Below are the code and all the weights of a small trained network. Each question names an input and a target symbol and asks about switching units off, where a switched-off unit gives its printed mean instead of its output.

import numpy as np


def w(rows, s, z=0):
    codes = np.array(rows[::2]) - 128.0
    scale = np.full(codes.shape[1], s)
    scale[-1] = z or s
    return codes * scale


def f(y):
    return np.maximum(y, 0)


def softmax(a):
    e = np.exp(a - a.max(-1, keepdims=True))
    return e / e.sum(-1, keepdims=True)


def log_softmax(a):
    a = a - a.max(-1, keepdims=True)
    return a - np.log(np.exp(a).sum(-1, keepdims=True))


def net(x, mask):
    ids = ['ΔΛΞΠΣΦαζμτψω'.index(c) for c in x.split()]
    T = len(ids)
    res = E[ids] + P[:T]
    u = 0
    for l in range(3):
        q, k, v = (res @ M[l].T for M in (Q, K, V))
        z = softmax(np.where(np.tri(T) > 0, q @ k.T / 2**0.5, -1e9)) @ v
        res = res + np.where(mask[u], z, O[l][:, -1]) @ O[l][:, :-1]
        u += 1
        y = f(res @ A[l][:, :-1].T + A[l][:, -1])
        res = res + np.where(mask[u : u + 4], y, B[l][:, -1]) @ B[l][:, :-1]
        u += 4
    return log_softmax(res[-1] @ U[:, :-1].T + U[:, -1])


Q, K, V, O, A, B = {}, {}, {}, {}, {}, {}
E = w([
[94,151,76,80,111],'Δ',
[74,124,96,71,45],'Λ',
[150,105,176,95,63],'Ξ',
[131,131,148,50,137],'Π',
[148,175,107,108,182],'Σ',
[64,145,61,156,104],'Φ',
[88,183,95,210,141],'α',
[127,140,110,187,82],'ζ',
[102,149,95,4,183],'μ',
[68,145,91,138,73],'τ',
[181,125,153,112,132],'ψ',
[80,143,143,141,137],'ω',
],0.025)
P = w([
[144,7,26,125,110],'0',
[113,163,168,128,126],'1',
[116,164,174,127,127],'2',
[198,39,117,133,226],'3',
[156,148,131,110,133],'4',
[117,161,167,126,131],'5',
],0.013)
Q[0] = w([
[231,132,1,156,187],'0.h0',
[89,57,90,213,71],'0.h0',
],0.0065)
K[0] = w([
[57,254,73,153,180],'0.h0',
[149,36,61,201,5],'0.h0',
],0.0066)
V[0] = w([
[92,6,172,133,157],'0.h0',
[74,253,61,166,205],'0.h0',
],0.0019)
O[0] = w([
[147,2,77,230,95,150],'0.h0',
[215,61,114,103,176,9],'0.h0',
],0.0091,0.0016)
A[0] = w([
[93,254,204,169,207,19],'0.n0',
[194,107,205,184,128,252],'0.n1',
[28,145,159,108,147,113],'0.n2',
[84,139,59,58,159,121],'0.n3',
],0.0097,0.0037)
B[0] = w([
[251,48,95,164,152,189],'0.n0',
[45,152,135,156,176,254],'0.n1',
[85,128,85,51,103,182],'0.n2',
[143,156,195,167,216,216],'0.n3',
],0.011,0.0063)
Q[1] = w([
[154,100,103,1,130],'1.h0',
[8,17,245,121,157],'1.h0',
],0.0076)
K[1] = w([
[131,69,160,22,189],'1.h0',
[86,32,255,107,62],'1.h0',
],0.0088)
V[1] = w([
[156,147,75,156,253],'1.h0',
[52,58,148,124,167],'1.h0',
],0.0056)
O[1] = w([
[42,69,165,108,111,144],'1.h0',
[159,213,2,26,128,253],'1.h0',
],0.0088,0.0019)
A[1] = w([
[221,48,122,14,211,122],'1.n0',
[100,103,77,96,157,2],'1.n1',
[1,108,100,124,193,204],'1.n2',
[118,159,192,51,112,128],'1.n3',
],0.0085,0.0034)
B[1] = w([
[8,79,100,254,124,254],'1.n0',
[235,154,229,219,186,155],'1.n1',
[238,249,19,173,99,245],'1.n2',
[107,20,110,20,209,208],'1.n3',
],0.0064,0.0079)
Q[2] = w([
[139,155,3,43,158],'2.h0',
[194,191,39,171,183],'2.h0',
],0.005)
K[2] = w([
[253,39,92,117,166],'2.h0',
[232,69,63,167,120],'2.h0',
],0.0046)
V[2] = w([
[99,252,227,130,125],'2.h0',
[203,27,49,137,137],'2.h0',
],0.0028)
O[2] = w([
[147,36,143,254,38,1],'2.h0',
[224,81,99,130,77,244],'2.h0',
],0.0068,0.0024)
A[2] = w([
[90,108,168,31,63,53],'2.n0',
[2,238,112,77,133,122],'2.n1',
[41,92,91,48,64,205],'2.n2',
[109,153,174,132,122,254],'2.n3',
],0.011,0.0075)
B[2] = w([
[170,5,166,182,58,170],'2.n0',
[152,56,166,92,43,254],'2.n1',
[18,135,97,135,205,219],'2.n2',
[125,233,174,121,142,202],'2.n3',
],0.013,0.0089)
U = w([
[195,140,143,15,125,103],'Δ',
[139,40,123,147,73,2],'Λ',
[129,107,255,142,67,137],'Ξ',
[83,107,144,102,161,9],'Π',
[151,75,206,192,147,41],'Σ',
[212,93,125,155,31,144],'Φ',
[241,25,138,184,91,121],'α',
[101,197,160,200,68,141],'ζ',
[231,30,152,74,173,101],'μ',
[61,187,101,98,68,19],'τ',
[193,194,180,85,212,249],'ψ',
[100,153,13,119,168,213],'ω',
],0.0096,0.0071)

Each question gives the input, a string of symbols that net reads in full, and the target symbol t.
The units are the heads (2 rows each of Q, K, V and O) and the neurons (one row each of A and B). Each row of codes is followed by its name. A weight is (code - 128) times the scale printed after its matrix; where a second scale follows, it is the last column's (O, A, B and U).
mask holds one flag per unit, layer by layer, with each layer's heads first. A switched-off unit (its flag False) gives its mean, the last column of its rows in O or B, instead of its output. The means were averaged over made-up inputs and are rounded, as every weight is.
A unit's drop is (log p(t) with every unit on - log p(t) with that unit switched off) / (log p(t) with every unit on - log p(t) with every unit switched off).
The circuit of an input: a set's keep is (log p(t) with only the set's units on - log p(t) with every unit switched off) / (log p(t) with every unit on - log p(t) with every unit switched off). Starting from the 12 units with the biggest drops (on a tie, the unit counted first), units are removed one at a time, each time the one whose removal leaves the highest keep (on an exact tie, the one counted first), for as long as the keep stays at least 0.8.
circuit, biggest first: the units of the circuit, biggest drop first
unit that matters most: the unit with the biggest drop
k most important neurons: the k neurons with the biggest drops, biggest first
k most important neurons of layer l: the k neurons of layer l with the biggest drops, biggest first
drop of u: that unit's drop, to one decimal
input Ξ ζ α Φ Λ, target Λ: 2 most important neurons : 2.n1; 2.n0
input Ξ Δ Ξ ζ, target ω: 2 most important neurons of layer 0 : 0.n1; 0.n3
input μ ψ α α Λ, target Λ: 2 most important neurons of layer 1 : 1.n3; 1.n0
input Δ ψ ζ μ Π, target Π: 3 most important neurons of layer 2 : 2.n2; 2.n1; 2.n0
input ψ ψ Ξ Ξ, target ψ: most important neuron of layer 2 : 2.n1
input Δ α τ ζ, target ω: 2 most important neurons of layer 1 : 1.n2; 1.n1
input ψ Λ Λ ψ μ, target μ: 4 most important neurons : 2.n1; 0.n3; 1.n2; 1.n3
input ψ ζ Σ, target Σ: circuit, biggest first : 0.n0; 1.h0; 1.n0
input Ξ Σ Ξ Ξ Λ Φ, target Φ: 2 most important neurons : 2.n1; 1.n2
input Σ Ξ Ξ ψ, target ω: 3 most important neurons : 1.n0; 2.n1; 0.n1
input Ξ Ξ Π Ξ Δ Δ, target Δ: 3 most important neurons : 2.n1; 0.n3; 1.n0
input μ τ ζ ψ Φ, target Φ: 2 most important neurons of layer 2 : 2.n1; 2.n2
input Ξ Λ ω α Σ, target Σ: 3 most important neurons : 0.n0; 1.n0; 0.n1
input ψ ψ τ Π, target ω: 3 most important neurons of layer 1 : 1.n0; 1.n3; 1.n2
input μ Δ Ξ Σ ζ μ, target μ: circuit, biggest first : 2.n1; 1.n3
input Ξ Δ τ ψ, target ω: unit that matters most : 1.n0
input Σ ω α, target α: 2 most important neurons : 0.n0; 2.n2
input ζ Φ Π Σ, target ω: 2 most important neurons : 1.n0; 2.n1
input Ξ Λ Δ Π, target ω: 2 most important neurons : 1.n0; 2.n1
input Ξ Ξ Π, target Π: 2 most important neurons of layer 0 : 0.n2; 0.n1
input Ξ ζ ψ Ξ, target ψ: most important neuron of layer 0 : 0.n1
input Λ τ Ξ Σ, target ω: 3 most important neurons of layer 2 : 2.n1; 2.n0; 2.n3
input ζ ω ψ Ξ, target ω: drop of 1.h0 : 0.2
input ζ ζ ω, target ω: drop of 1.h0 : 0.0
